grid = [[116, 135, 137, 118], [118, 118, 145, 139], [138, 125, 119, 123], [143, 124, 115, 142], [136, 116, 126, 135], [116, 138, 136, 125], [148, 127, 106, 120], [113, 134, 141, 125], [139, 128, 115, 116], [113, 121, 149, 132], [135, 130, 118, 107], [118, 135, 136, 146], [124, 129, 133, 150], [134, 127, 122, 122], [145, 124, 112, 138], [123, 134, 131, 153]]
Indices start at 0.
row 0 col 0 => 116
row 11 col 1 => 135
row 14 col 1 => 124
row 6 col 2 => 106
row 4 col 1 => 116
row 1 col 3 => 139
row 2 col 3 => 123
row 15 col 2 => 131
row 14 col 3 => 138
row 2 col 2 => 119
row 15 col 0 => 123
row 8 col 2 => 115
row 9 col 3 => 132
row 12 col 0 => 124
row 4 col 0 => 136
row 10 col 0 => 135
row 6 col 1 => 127
row 5 col 0 => 116
row 9 col 0 => 113
row 7 col 1 => 134
row 12 col 1 => 129
row 0 col 2 => 137
row 11 col 0 => 118
row 6 col 0 => 148
row 3 col 1 => 124
row 15 col 1 => 134
row 13 col 2 => 122
row 12 col 3 => 150
row 12 col 2 => 133
row 14 col 0 => 145

B =
114  147  126  114  129  103  153  150  124
129  128  115  131  125  133  109  124  130
126  130  140  126  122  122  118  135  124
114  144  128  115  132  133  141  122  128
136  120  129  134  132  119  127  138  128
Indices start at 0.
(0, 0): 114
(1, 8): 130
(1, 4): 125
(1, 7): 124
(3, 2): 128
(4, 3): 134
(0, 2): 126
(3, 0): 114
(0, 5): 103
(3, 7): 122
(1, 6): 109
(1, 3): 131
(3, 3): 115
(4, 2): 129
(4, 6): 127

X =
117	106	119	155	137	133	124	143	114	130	134	99
115	114	123	139	132	137	132	143	117	131	135	118
123	106	109	152	134	135	133	145	122	135	144	118
122	105	119	147	131	126	131	136	126	126	131	112
117	118	118	149	142	129	125	138	127	132	145	117
116	117	123	148	138	131	132	140	118	131	132	120
112	102	124	141	136	119	135	142	122	132	137	109
113	108	115	142	129	142	121	138	126	135	140	108
121	105	123	156	138	137	133	139	118	127	145	117
114	113	118	151	134	127	131	146	122	133	140	115
117	109	112	139	129	131	131	143	121	134	131	120
119	107	104	146	126	132	137	142	124	139	137	114
X[0,0] => 117
X[5,-5] => 140
X[-12] => [117, 106, 119, 155, 137, 133, 124, 143, 114, 130, 134, 99]
X[-3,-7] => 127
X[:, 1] => [106, 114, 106, 105, 118, 117, 102, 108, 105, 113, 109, 107]
X[-2,-6] => 131
X[:, 9] => [130, 131, 135, 126, 132, 131, 132, 135, 127, 133, 134, 139]
X[6,-8] => 136
X[-3,7] => 146
X[-6,2] => 124
X[-11,-8] => 132
X[7,3] => 142
X[-4,-9] => 156
X[-7,11] => 120
X[6] => [112, 102, 124, 141, 136, 119, 135, 142, 122, 132, 137, 109]
X[3,6] => 131
X[7,7] => 138
X[10] => [117, 109, 112, 139, 129, 131, 131, 143, 121, 134, 131, 120]
X[:, -12] => [117, 115, 123, 122, 117, 116, 112, 113, 121, 114, 117, 119]
X[9] => [114, 113, 118, 151, 134, 127, 131, 146, 122, 133, 140, 115]
X[6,-6] => 135
X[-8,7] => 138
X[10,-8] => 129
X[-4,2] => 123
X[10,-1] => 120
X[6,-12] => 112
X[8,7] => 139
X[-8,-3] => 132
X[-4,5] => 137
X[11,-9] => 146
X[-8,8] => 127
X[:, 3] => [155, 139, 152, 147, 149, 148, 141, 142, 156, 151, 139, 146]
X[1,-12] => 115
X[5,0] => 116
